Below are the code and all the weights of a small trained network. Each question names an input and a class and asks about switching units off, where a switched-off unit gives its printed mean instead of its output.

import numpy as np


def w(rows, s, z=0):
    codes = np.array(rows[::2]) - 128.0
    scale = np.full(codes.shape[1], s)
    scale[-1] = z or s
    return codes * scale


def f(y):
    return y / 2 * (1 + np.tanh(0.7978845608 * (y + 0.044715 * y**3)))


def log_softmax(a):
    a = a - a.max(-1, keepdims=True)
    return a - np.log(np.exp(a).sum(-1, keepdims=True))


def net(x, mask):
    res = np.array(x, float).reshape(1, 8) / 4 @ E
    y = f(res @ A[0][:, :-1].T + A[0][:, -1])
    res = res + np.where(mask, y, B[0][:, -1]) @ B[0][:, :-1]
    return log_softmax(res[-1] @ U[:, :-1].T + U[:, -1])


A, B = {}, {}
E = w([
[45,99,103,178,39,193,79,128],'x0',
[83,150,154,101,231,182,59,226],'x1',
[168,198,194,43,12,201,133,153],'x2',
[119,134,142,125,130,123,106,112],'x3',
[169,160,185,211,66,61,80,213],'x4',
[93,78,77,8,87,51,100,163],'x5',
[2,168,199,124,117,101,220,123],'x6',
[122,131,135,125,131,124,117,119],'x7',
],0.0065)
A[0] = w([
[14,121,173,88,147,142,232,103,61],'n1',
[98,170,116,100,165,131,102,206,133],'n2',
[156,213,149,44,92,197,134,199,62],'n3',
[148,183,145,75,66,220,105,147,75],'n4',
[41,79,114,184,58,194,51,115,125],'n5',
[122,99,129,147,52,86,134,35,122],'n6',
[93,87,106,59,98,72,157,172,103],'n7',
[153,140,113,100,201,200,28,197,95],'n8',
[190,76,132,138,83,99,151,47,100],'n9',
[149,191,136,199,156,188,172,120,77],'n10',
[39,210,168,168,96,48,204,183,66],'n11',
[166,169,183,83,81,181,142,116,49],'n12',
[108,73,113,57,164,227,157,98,119],'n13',
[99,54,87,216,218,80,97,147,2],'n14',
[148,112,101,145,77,86,167,77,89],'n15',
[195,204,153,88,214,63,129,107,71],'n16',
[173,203,159,210,164,179,174,116,94],'n17',
[142,139,99,159,84,70,186,67,113],'n18',
[138,108,158,144,137,144,127,119,77],'n19',
[132,137,205,182,154,190,174,91,36],'n20',
[100,153,55,66,192,179,165,84,96],'n21',
[112,110,103,66,148,186,132,54,95],'n22',
[199,174,155,108,166,80,176,117,126],'n23',
[184,145,153,66,202,88,201,130,87],'n24',
[90,64,115,190,169,78,72,57,102],'n25',
[158,169,157,193,152,215,137,90,102],'n26',
[242,96,62,131,131,171,70,103,10],'n27',
[83,117,69,131,96,192,142,124,110],'n28',
[124,117,119,56,160,163,145,14,131],'n29',
[186,160,90,128,68,98,176,52,142],'n30',
[138,147,117,136,49,108,166,50,120],'n31',
[127,148,190,174,99,63,124,200,93],'n32',
[41,178,140,101,192,177,142,238,159],'n33',
[151,155,141,199,158,172,139,89,98],'n34',
[151,165,152,92,73,189,102,114,79],'n35',
[99,115,77,193,192,110,145,125,81],'n36',
[103,106,117,51,88,30,107,185,79],'n37',
[163,179,149,172,101,61,86,204,130],'n38',
[213,154,65,118,104,179,102,141,87],'n39',
[128,100,135,68,182,255,179,60,95],'n40',
[205,183,169,80,181,31,171,108,47],'n41',
[91,111,57,44,112,95,128,176,87],'n42',
[170,160,178,83,77,171,127,136,146],'n43',
[230,71,74,129,128,155,40,115,70],'n44',
],0.0071,0.0029)
B[0] = w([
[184,201,173,155,141,131,165,48,225],'n1',
[108,71,137,133,163,172,101,138,186],'n2',
[104,101,113,132,138,48,189,159,234],'n3',
[95,111,94,125,155,40,183,169,232],'n4',
[100,204,24,82,65,222,185,180,252],'n5',
[89,116,177,103,150,190,86,213,211],'n6',
[109,79,121,112,115,136,112,50,192],'n7',
[120,89,230,125,179,167,133,151,248],'n8',
[95,82,205,144,163,163,117,181,198],'n9',
[93,50,110,77,86,118,71,49,202],'n10',
[168,203,167,143,147,131,143,36,236],'n11',
[94,114,103,103,176,30,179,145,196],'n12',
[161,146,135,202,105,98,79,154,208],'n13',
[97,130,103,117,152,41,233,161,235],'n14',
[76,78,195,137,174,167,83,163,180],'n15',
[68,156,51,119,80,204,173,186,199],'n16',
[112,48,86,42,71,111,52,74,237],'n17',
[86,84,201,127,186,174,119,183,201],'n18',
[97,132,120,125,132,122,110,119,122],'n19',
[144,82,109,105,118,132,121,71,189],'n20',
[175,144,120,204,113,98,54,143,205],'n21',
[186,116,124,218,109,67,91,148,181],'n22',
[87,131,84,115,115,197,110,174,189],'n23',
[114,172,73,132,69,192,127,144,198],'n24',
[102,133,99,95,132,54,227,189,216],'n25',
[81,23,90,77,72,88,64,86,225],'n26',
[167,202,177,81,188,159,195,38,218],'n27',
[142,184,96,165,105,161,125,143,164],'n28',
[209,158,130,200,107,109,78,156,204],'n29',
[78,77,185,156,183,127,102,209,216],'n30',
[137,108,167,126,191,156,135,194,206],'n31',
[189,159,149,214,96,114,89,102,217],'n32',
[126,61,238,129,198,190,114,186,252],'n33',
[62,73,113,84,114,99,82,102,192],'n34',
[96,125,104,98,166,76,229,169,195],'n35',
[112,106,133,93,153,69,169,158,187],'n36',
[136,62,124,83,91,114,53,45,211],'n37',
[201,169,87,254,107,94,23,130,244],'n38',
[153,140,169,122,167,121,175,89,198],'n39',
[155,113,137,201,84,84,92,150,224],'n40',
[95,170,43,92,84,199,136,189,203],'n41',
[137,59,141,90,98,111,55,58,197],'n42',
[100,92,101,172,167,47,196,159,220],'n43',
[180,215,163,130,179,169,177,30,242],'n44',
],0.0062,0.0048)
U = w([
[132,117,135,125,110,135,138,119,252],'0',
[106,70,217,130,171,187,111,179,75],'1',
[104,110,90,115,131,9,213,137,80],'2',
[192,152,115,235,64,86,63,122,88],'3',
[107,47,102,32,56,122,76,14,97],'4',
[155,215,188,107,139,173,191,1,140],'5',
[94,181,21,101,53,244,150,172,116],'6',
],0.0086,0.015)

Each question gives the input, the list of numbers given to net, and the class t.
The units are the neurons (one row each of A and B). Each row of codes is followed by its name. A weight is (code - 128) times the scale printed after its matrix; where a second scale follows, it is the last column's (A, B and U).
mask holds one flag per neuron, in row order. A switched-off neuron (its flag False) gives its mean, the last column of its row in B, instead of its output. The means were averaged over made-up inputs and are rounded, as every weight is.
A unit's drop is (log p(t) with every unit on - log p(t) with that unit switched off) / (log p(t) with every unit on - log p(t) with every unit switched off).
The circuit of an input: a set's keep is (log p(t) with only the set's units on - log p(t) with every unit switched off) / (log p(t) with every unit on - log p(t) with every unit switched off). Starting from the 12 units with the biggest drops (on a tie, the unit counted first), units are removed one at a time, each time the one whose removal leaves the highest keep (on an exact tie, the one counted first), for as long as the keep stays at least 0.8.
units of the circuit, in order: the units of the circuit, biggest drop first
most important unit: the unit with the biggest drop
k most important neurons: the k neurons with the biggest drops, biggest first
input [3,0,-5,8,-2,0,6,5], class 5: most important unit : n1
input [4,2,-4,2,0,4,-7,2], class 5: 2 most important neurons : [n44 n27]
input [4,5,4,7,-7,-7,-4,3], class 3: units of the circuit, in order : [n40 n13]
input [1,-5,7,-2,2,-8,-6,-7], class 4: units of the circuit, in order : [n17 n26]
input [4,1,0,-1,3,-7,7,6], class 4: units of the circuit, in order : [n17 n26 n10]
input [5,-3,1,-7,-1,-6,-8,5], class 5: 2 most important neurons : [n27 n44]
input [-6,5,1,-8,-4,3,3,5], class 6: 2 most important neurons : [n24 n16]
input [4,2,7,-1,-6,7,7,3], class 2: units of the circuit, in order : [n3 n4]
input [-8,-8,3,-5,-8,-2,4,-6], class 1: units of the circuit, in order : [n30 n18]
input [1,-3,-6,4,8,8,5,-5], class 3: units of the circuit, in order : [n38 n32]
input [-6,6,-2,-4,6,5,8,-6], class 5: units of the circuit, in order : [n11 n1]
input [7,1,-1,-2,-1,4,8,-1], class 5: units of the circuit, in order : [n1 n11]
input [7,5,-2,-3,-2,7,7,2], class 4: 4 most important neurons : [n42 n37 n7 n44]
input [0,5,4,-7,8,-5,-1,4], class 3: most important unit : n38
input [-5,-5,-3,-6,-6,0,6,-2], class 3: 2 most important neurons : [n29 n21]
input [-7,6,-2,2,0,7,7,-2], class 4: units of the circuit, in order : [n37 n42]
input [-2,-2,-7,5,0,-1,-8,7], class 5: units of the circuit, in order : [n44 n27]
input [-1,-6,4,-6,5,-7,3,1], class 4: units of the circuit, in order : [n17 n10]
input [3,-3,-2,8,-6,-7,-5,-3], class 4: 2 most important neurons : [n26 n34]
input [-3,2,3,5,3,-4,8,-1], class 5: units of the circuit, in order : [n11]
input [-4,-6,2,8,-5,-2,-3,-3], class 1: 2 most important neurons : [n30 n9]
input [4,3,-2,1,6,7,1,-6], class 4: units of the circuit, in order : [n37 n42]
input [6,-7,-5,-2,7,-7,3,1], class 1: units of the circuit, in order : [n18 n6]
input [3,1,-8,-7,5,-7,-6,-3], class 2: 2 most important neurons : [n14 n25]
input [-5,-6,4,-7,-1,-5,6,4], class 1: 3 most important neurons : [n30 n18 n31]
input [7,3,7,-3,-1,1,3,-4], class 2: 2 most important neurons : [n4 n3]
input [7,-2,7,-2,-6,7,2,4], class 2: most important unit : n4
input [-3,-8,2,-4,8,-5,8,-7], class 1: 3 most important neurons : [n18 n30 n31]
